Below is a small trained network, with its code and all its weights. Each question gives an input and a target symbol and asks what happens when units are switched off, that is, made to give their printed mean instead of their output.

import numpy as np


def w(rows, s, z=0):
    codes = np.array(rows[::2]) - 128.0
    scale = np.full(codes.shape[1], s)
    scale[-1] = z or s
    return codes * scale


def f(y):
    return y / 2 * (1 + np.tanh(0.7978845608 * (y + 0.044715 * y**3)))


def softmax(a):
    e = np.exp(a - a.max(-1, keepdims=True))
    return e / e.sum(-1, keepdims=True)


def log_softmax(a):
    a = a - a.max(-1, keepdims=True)
    return a - np.log(np.exp(a).sum(-1, keepdims=True))


def net(x, mask):
    ids = ['γδζθξτω'.index(c) for c in x.split()]
    T = len(ids)
    res = E[ids] + P[:T]
    r = res
    for j in range(3):
        rows = slice(4 * j, 4 * j + 4)
        q, k, v = (r @ M[0][rows].T for M in (Q, K, V))
        z = softmax(np.where(np.tri(T) > 0, q @ k.T / 4**0.5, -1e9)) @ v
        o = O[0][rows]
        res = res + np.where(mask[j], z, o[:, -1]) @ o[:, :-1]
    y = f(res @ A[0][:, :-1].T + A[0][:, -1])
    res = res + np.where(mask[3:15], y, B[0][:, -1]) @ B[0][:, :-1]
    return log_softmax(res[-1] @ U[:, :-1].T + U[:, -1])


Q, K, V, O, A, B = {}, {}, {}, {}, {}, {}
E = w([
[161,181,27,155,146,65,67,116,170],'γ',
[228,101,154,84,24,247,124,128,138],'δ',
[220,128,182,99,180,95,133,80,165],'ζ',
[155,188,202,139,111,217,73,68,141],'θ',
[20,129,136,102,71,154,124,136,155],'ξ',
[197,161,138,184,147,149,161,141,42],'τ',
[210,77,129,58,136,34,189,140,155],'ω',
],0.014)
P = w([
[131,199,109,47,211,159,113,145,110],'0',
[98,168,121,148,191,183,188,86,177],'1',
[125,164,168,97,140,110,72,152,126],'2',
[99,123,57,61,151,168,131,49,56],'3',
[130,170,112,161,114,144,194,103,163],'4',
[141,174,165,119,103,92,90,187,137],'5',
[132,3,97,176,131,172,100,46,98],'6',
[176,174,99,174,70,118,202,134,157],'7',
[164,161,172,146,47,81,93,207,144],'8',
[151,88,187,237,116,79,138,119,84],'9',
],0.014)
Q[0] = w([
[152,226,132,93,123,109,95,155,143],'h0',
[147,76,173,233,119,110,90,96,171],'h0',
[127,151,133,113,131,151,151,116,243],'h0',
[133,176,212,145,65,88,147,237,164],'h0',
[166,171,152,242,183,134,95,124,23],'h1',
[162,70,166,64,157,68,174,171,111],'h1',
[140,119,209,95,62,192,127,180,111],'h1',
[178,54,143,134,170,179,222,50,116],'h1',
[177,203,85,46,127,176,147,177,142],'h2',
[185,136,133,150,164,158,124,45,145],'h2',
[153,242,159,45,133,97,101,160,126],'h2',
[87,95,46,11,136,151,142,56,43],'h2',
],0.012)
K[0] = w([
[162,157,87,190,97,103,126,250,160],'h0',
[136,46,56,172,111,127,132,27,103],'h0',
[94,152,104,125,74,125,148,123,180],'h0',
[116,55,161,221,68,106,142,181,148],'h0',
[156,197,152,245,150,132,126,113,23],'h1',
[143,102,152,105,116,79,195,141,135],'h1',
[123,132,182,114,55,185,154,144,131],'h1',
[203,69,194,88,177,143,158,101,100],'h1',
[135,198,183,136,115,99,178,150,168],'h2',
[193,180,95,139,109,140,189,54,120],'h2',
[173,163,152,176,95,105,118,203,170],'h2',
[112,197,106,26,163,144,129,165,122],'h2',
],0.012)
V[0] = w([
[112,199,141,196,177,129,158,142,91],'h0',
[156,171,177,172,128,183,142,115,63],'h0',
[161,81,108,153,162,39,171,197,55],'h0',
[131,87,158,1,180,93,196,88,159],'h0',
[168,154,48,157,130,78,45,79,166],'h1',
[67,123,147,70,190,136,72,121,114],'h1',
[131,126,79,102,118,118,214,162,88],'h1',
[97,62,110,124,74,102,174,168,122],'h1',
[182,96,13,142,112,177,225,176,120],'h2',
[110,131,198,169,141,88,226,156,95],'h2',
[240,134,188,79,171,141,40,121,45],'h2',
[119,185,128,159,167,75,86,103,147],'h2',
],0.0087)
O[0] = w([
[163,49,216,196,164,83,134,41,149,123],'h0',
[234,56,92,193,157,142,92,96,119,151],'h0',
[115,115,210,66,124,110,144,63,22,2],'h0',
[107,208,185,228,43,188,184,207,64,132],'h0',
[115,87,207,105,110,133,188,171,103,187],'h1',
[160,126,85,117,62,1,111,104,47,99],'h1',
[124,173,121,229,156,152,123,118,129,108],'h1',
[103,235,186,162,147,129,56,151,146,29],'h1',
[156,175,86,31,216,170,177,79,33,149],'h2',
[204,135,251,184,136,129,69,75,64,33],'h2',
[76,19,120,151,176,225,98,217,144,239],'h2',
[65,119,225,156,124,99,138,108,235,148],'h2',
],0.0066,0.0051)
A[0] = w([
[183,106,199,93,112,81,149,177,173,144],'n0',
[124,34,177,93,148,68,54,109,85,167],'n1',
[126,109,125,170,185,138,138,123,249,153],'n2',
[189,107,127,178,143,159,84,119,169,187],'n3',
[117,144,204,84,77,90,57,152,109,130],'n4',
[104,175,95,130,136,157,39,210,161,180],'n5',
[67,73,114,138,151,209,181,182,111,101],'n6',
[133,93,145,177,88,77,2,170,162,3],'n7',
[161,44,116,143,170,181,62,148,100,179],'n8',
[125,188,114,215,194,174,149,62,133,115],'n9',
[133,160,125,185,147,154,223,93,55,106],'n10',
[107,169,186,158,177,180,155,114,191,57],'n11',
],0.0073,0.005)
B[0] = w([
[158,106,66,184,126,215,183,155,132,182],'n0',
[6,163,139,44,181,167,131,26,105,178],'n1',
[145,210,138,59,89,67,77,117,94,245],'n2',
[128,141,161,68,88,70,147,68,165,222],'n3',
[138,98,171,184,211,115,51,128,171,156],'n4',
[204,120,107,180,87,135,175,103,119,239],'n5',
[89,145,191,97,213,78,20,185,128,239],'n6',
[140,166,69,157,146,83,2,98,66,169],'n7',
[160,116,131,215,111,113,164,77,76,255],'n8',
[57,76,151,72,132,152,132,161,195,177],'n9',
[153,104,58,69,27,43,115,127,145,178],'n10',
[52,142,117,72,195,120,52,140,192,149],'n11',
],0.0067,0.0089)
U = w([
[90,116,131,48,186,129,92,132,203,161],'γ',
[174,104,82,166,32,112,253,98,123,241],'δ',
[142,126,64,157,199,146,128,136,105,4],'ζ',
[137,157,146,85,99,98,118,132,42,24],'θ',
[153,122,119,158,136,65,71,118,123,10],'ξ',
[126,128,138,158,167,114,137,67,82,134],'τ',
[119,81,186,213,149,140,167,168,148,210],'ω',
],0.0073,0.0034)

Each question gives the input, a string of symbols that net reads in full, and the target symbol t.
The units are the heads (4 rows each of Q, K, V and O) and the neurons (one row each of A and B). Each row of codes is followed by its name. A weight is (code - 128) times the scale printed after its matrix; where a second scale follows, it is the last column's (O, A, B and U).
mask holds one flag per unit, heads first, then neurons. A switched-off unit (its flag False) gives its mean, the last column of its rows in O or B, instead of its output. The means were averaged over made-up inputs and are rounded, as every weight is.
A unit's drop is (log p(t) with every unit on - log p(t) with that unit switched off) / (log p(t) with every unit on - log p(t) with every unit switched off).
unit that matters most: the unit with the biggest drop
k most important neurons: the k neurons with the biggest drops, biggest first
which heads matter: for each layer, one digit per head in row order, 1 if its drop is at least 0.15 and else 0, layers parted by /
input τ τ ξ ξ γ τ ξ ξ θ, target ξ: which heads matter -> 001
input τ τ δ γ ω γ ω, target γ: which heads matter -> 001
input γ ω θ, target ω: unit that matters most -> h0
input ξ ξ τ ζ δ δ ξ ω, target γ: which heads matter -> 010
input ω ξ ω ξ γ ξ ω τ, target γ: which heads matter -> 010
input ξ ξ τ δ ξ ξ ω ω τ ξ, target θ: which heads matter -> 101
input ξ ξ ω ξ ξ ξ γ ζ τ, target τ: which heads matter -> 100
input ξ δ ω δ δ θ ξ γ, target γ: which heads matter -> 010
input δ γ θ ζ ζ τ δ, target ω: which heads matter -> 101
input θ θ ω τ, target ξ: which heads matter -> 101
input ζ ω ξ τ δ ξ ξ θ, target γ: 4 most important neurons -> n11; n8; n9; n0
input τ τ γ ξ ω ξ τ ξ γ γ, target τ: which heads matter -> 100
input τ θ ζ δ, target τ: 2 most important neurons -> n8; n1
input ξ θ τ γ ω τ ξ, target γ: unit that matters most -> h2
input τ ζ ζ δ θ δ θ τ γ ξ, target ξ: 3 most important neurons -> n6; n2; n7
input ζ ξ ξ, target ξ: 2 most important neurons -> n7; n4
input ξ δ θ τ, target δ: 2 most important neurons -> n6; n10
input ξ γ τ, target τ: 2 most important neurons -> n1; n8
input ω ζ γ ζ, target θ: 2 most important neurons -> n6; n10
input θ ξ ξ γ γ δ γ ζ, target γ: unit that matters most -> h1
